Below is a small trained network, with its code and all its weights. Each question gives an input and a class and asks what happens when units are switched off, that is, made to give their printed mean instead of their output.

import numpy as np


def w(rows, s, z=0):
    codes = np.array(rows[::2]) - 128.0
    scale = np.full(codes.shape[1], s)
    scale[-1] = z or s
    return codes * scale


def f(y):
    return y / 2 * (1 + np.tanh(0.7978845608 * (y + 0.044715 * y**3)))


def log_softmax(a):
    a = a - a.max(-1, keepdims=True)
    return a - np.log(np.exp(a).sum(-1, keepdims=True))


def net(x, mask):
    res = np.array(x, float).reshape(1, 8) / 4 @ E
    y = f(res @ A[0][:, :-1].T + A[0][:, -1])
    res = res + np.where(mask, y, B[0][:, -1]) @ B[0][:, :-1]
    return log_softmax(res[-1] @ U[:, :-1].T + U[:, -1])


A, B = {}, {}
E = w([
[86,189,60,172,117,2],'x0',
[93,87,49,131,132,189],'x1',
[124,44,190,134,114,134],'x2',
[109,92,106,171,61,133],'x3',
[173,90,177,224,119,103],'x4',
[16,177,156,199,193,187],'x5',
[81,104,163,68,200,147],'x6',
[145,130,131,104,101,124],'x7',
],0.009)
A[0] = w([
[151,147,48,121,138,176,253],'n1',
[123,123,82,12,186,165,139],'n2',
[171,201,130,254,128,42,219],'n3',
[51,158,156,180,232,160,163],'n4',
[74,70,46,178,75,168,85],'n5',
[165,164,115,75,96,74,42],'n6',
],0.0078,0.0051)
B[0] = w([
[40,52,33,90,72,118,207],'n1',
[134,126,94,148,10,75,211],'n2',
[141,54,80,57,10,93,255],'n3',
[71,172,91,140,167,254,245],'n4',
[92,142,109,26,123,37,180],'n5',
[173,167,137,89,190,58,159],'n6',
],0.008,0.0087)
U = w([
[63,124,2,94,27,83,254],'0',
[29,247,154,148,236,233,88],'1',
[173,14,238,141,135,218,81],'2',
[148,217,108,82,143,25,6],'3',
],0.0081,0.0051)

Each question gives the input, the list of numbers given to net, and the class t.
The units are the neurons (one row each of A and B). Each row of codes is followed by its name. A weight is (code - 128) times the scale printed after its matrix; where a second scale follows, it is the last column's (A, B and U).
mask holds one flag per neuron, in row order. A switched-off neuron (its flag False) gives its mean, the last column of its row in B, instead of its output. The means were averaged over made-up inputs and are rounded, as every weight is.
A unit's drop is (log p(t) with every unit on - log p(t) with that unit switched off) / (log p(t) with every unit on - log p(t) with every unit switched off).
The circuit of an input: a set's keep is (log p(t) with only the set's units on - log p(t) with every unit switched off) / (log p(t) with every unit on - log p(t) with every unit switched off). Starting from all 6 units, units are removed one at a time, each time the one whose removal leaves the highest keep (on an exact tie, the one counted first), for as long as the keep stays at least 0.8.
units of the circuit, in order: the units of the circuit, biggest drop first
unit that matters most: the unit with the biggest drop
top k neurons: the k neurons with the biggest drops, biggest first
drop when u is switched off: that unit's drop, to one decimal
input [-1,-5,8,1,-1,-2,-6,-8], class 2: unit that matters most -> n1
input [-2,-7,7,-4,-5,-5,-4,5], class 3: units of the circuit, in order -> (n6; n3)
input [-8,7,1,-2,0,4,5,2], class 1: top 2 neurons -> (n3; n4)
input [-1,-5,3,-5,-6,-7,3,-4], class 3: units of the circuit, in order -> (n3; n6)
input [-3,-5,-7,3,1,-6,7,-6], class 3: units of the circuit, in order -> (n3; n4)
input [7,-8,8,-4,-8,-7,-7,-5], class 3: top 4 neurons -> (n6; n1; n2; n4)
input [0,4,-8,-5,3,3,3,-1], class 1: top 3 neurons -> (n4; n3; n5)
input [-5,8,-3,-2,8,3,7,2], class 1: top 2 neurons -> (n4; n3)
input [-6,-8,0,5,-2,-8,5,5], class 2: drop when n5 is switched off -> 0.3
input [2,6,7,7,6,8,8,3], class 1: drop when n1 is switched off -> 0.0
input [-5,6,4,2,4,7,6,0], class 1: drop when n4 is switched off -> 0.1
input [1,-1,3,1,-5,0,3,-6], class 1: drop when n3 is switched off -> 1.0
